Here is a tiny trained network, its code and every weight. The questions are about switching its units off for an input and a class, where a switched-off unit gives its printed mean instead of its output.

import numpy as np


def w(rows, s, z=0):
    codes = np.array(rows[::2]) - 128.0
    scale = np.full(codes.shape[1], s)
    scale[-1] = z or s
    return codes * scale


def norm(h):
    return h / np.sqrt((h * h).mean(-1, keepdims=True) + 1e-5)


def f(y):
    return np.maximum(y, 0)


def log_softmax(a):
    a = a - a.max(-1, keepdims=True)
    return a - np.log(np.exp(a).sum(-1, keepdims=True))


def net(x, mask):
    res = np.array(x, float).reshape(1, 7) / 4 @ E
    u = 0
    for l in range(2):
        y = f(norm(res) @ A[l][:, :-1].T + A[l][:, -1])
        res = res + np.where(mask[u : u + 7], y, B[l][:, -1]) @ B[l][:, :-1]
        u += 7
    return log_softmax(norm(res)[-1] @ U[:, :-1].T + U[:, -1])


A, B = {}, {}
E = w([
[119,58,104,163,172,48,99,97,205,153,56],'x0',
[73,36,183,178,54,104,62,220,74,131,142],'x1',
[141,158,51,221,182,140,157,127,199,128,69],'x2',
[82,177,136,238,109,166,162,28,34,137,147],'x3',
[109,97,211,159,134,119,136,110,152,64,234],'x4',
[168,115,230,182,148,133,255,145,108,180,63],'x5',
[88,68,80,91,197,138,125,172,139,75,198],'x6',
],0.0082)
A[0] = w([
[113,23,111,110,228,68,76,132,86,152,65,190],'L0N0',
[57,92,156,185,76,171,101,143,102,95,181,18],'L0N1',
[132,80,152,138,150,151,143,81,80,151,111,96],'L0N2',
[222,107,111,81,168,102,119,118,119,199,115,4],'L0N3',
[149,148,109,163,148,164,191,101,2,131,83,188],'L0N4',
[180,74,191,124,82,72,123,69,99,137,153,105],'L0N5',
[134,161,124,180,116,161,154,95,194,183,105,70],'L0N6',
],0.0087,0.0017)
B[0] = w([
[245,128,79,62,95,129,78,59,194,151,235,222],'L0N0',
[61,123,27,181,44,105,157,114,51,84,36,216],'L0N1',
[69,176,56,65,185,155,60,166,155,186,98,178],'L0N2',
[86,60,128,230,27,57,140,76,214,96,201,170],'L0N3',
[187,186,193,62,224,145,138,201,197,151,133,253],'L0N4',
[177,127,120,120,91,129,188,108,19,141,111,209],'L0N5',
[38,53,132,145,131,145,207,168,82,125,2,216],'L0N6',
],0.0073,0.0068)
A[1] = w([
[121,94,92,126,176,141,119,209,43,114,135,4],'L1N0',
[187,210,91,2,141,209,131,55,88,76,148,121],'L1N1',
[66,91,229,205,22,134,100,162,64,83,168,95],'L1N2',
[206,212,140,200,177,128,150,58,226,123,38,75],'L1N3',
[77,217,107,121,63,156,150,148,171,101,131,61],'L1N4',
[158,173,167,68,171,174,103,109,123,82,211,99],'L1N5',
[128,35,106,74,120,101,25,250,142,91,153,100],'L1N6',
],0.0078,0.0035)
B[1] = w([
[124,127,157,137,124,192,142,129,210,140,76,155],'L1N0',
[120,115,189,127,117,129,113,149,179,80,145,232],'L1N1',
[114,52,46,192,140,66,151,38,6,210,100,212],'L1N2',
[74,105,110,146,119,152,178,151,73,211,57,254],'L1N3',
[138,158,107,142,158,139,134,131,198,108,75,157],'L1N4',
[149,107,109,126,86,111,134,137,168,119,244,188],'L1N5',
[57,167,146,135,164,223,182,165,190,63,194,229],'L1N6',
],0.011,0.0076)
U = w([
[130,55,35,175,61,34,81,64,41,181,99,228],'0',
[73,207,154,208,171,204,221,188,105,197,33,124],'1',
[151,185,153,74,131,154,61,168,244,69,210,183],'2',
[227,216,254,65,174,87,96,194,52,197,179,4],'3',
],0.0094,0.0042)

Each question gives the input, the list of numbers given to net, and the class t.
The units are the neurons (one row each of A and B). Each row of codes is followed by its name. A weight is (code - 128) times the scale printed after its matrix; where a second scale follows, it is the last column's (A, B and U).
mask holds one flag per neuron, layer by layer. A switched-off neuron (its flag False) gives its mean, the last column of its row in B, instead of its output. The means were averaged over made-up inputs and are rounded, as every weight is.
A unit's drop is (log p(t) with every unit on - log p(t) with that unit switched off) / (log p(t) with every unit on - log p(t) with every unit switched off).
The circuit of an input: a set's keep is (log p(t) with only the set's units on - log p(t) with every unit switched off) / (log p(t) with every unit on - log p(t) with every unit switched off). Starting from the 12 units with the biggest drops (on a tie, the unit counted first), units are removed one at a time, each time the one whose removal leaves the highest keep (on an exact tie, the one counted first), for as long as the keep stays at least 0.8.
units of the circuit, in order: the units of the circuit, biggest drop first
unit that matters most: the unit with the biggest drop
k most important neurons: the k neurons with the biggest drops, biggest first
drop of u: that unit's drop, to one decimal
input [-5,7,6,-7,1,-6,-8], class 1: unit that matters most -> L1N6
input [-7,0,0,-2,8,4,-6], class 0: 2 most important neurons -> L1N2, L1N6
input [-6,-7,-1,5,-5,2,2], class 3: units of the circuit, in order -> L0N4, L1N5
input [0,7,-7,-1,-8,5,-7], class 3: units of the circuit, in order -> L0N1, L1N3
input [-5,6,5,0,0,-1,2], class 0: 2 most important neurons -> L0N1, L1N2
input [7,2,3,3,7,4,-1], class 0: 2 most important neurons -> L0N4, L1N6
input [6,0,1,-8,-4,8,0], class 0: 3 most important neurons -> L0N3, L0N0, L0N4
input [7,-2,8,-1,1,-3,8], class 2: 2 most important neurons -> L0N0, L1N2
input [6,-5,5,-3,6,-7,-8], class 1: 2 most important neurons -> L1N3, L1N2
input [-8,-5,-1,2,-4,7,-1], class 3: 2 most important neurons -> L0N4, L0N1
input [-1,6,5,3,-2,-3,-5], class 0: drop of L0N3 -> -0.1
input [-3,-1,-4,1,-6,0,-1], class 2: drop of L1N6 -> 0.0
input [-5,3,6,-1,-5,-6,1], class 2: drop of L1N2 -> 0.1
input [5,-1,3,-7,-8,5,-4], class 0: drop of L1N6 -> 0.3
input [6,7,-4,-5,-1,7,-7], class 0: unit that matters most -> L0N4
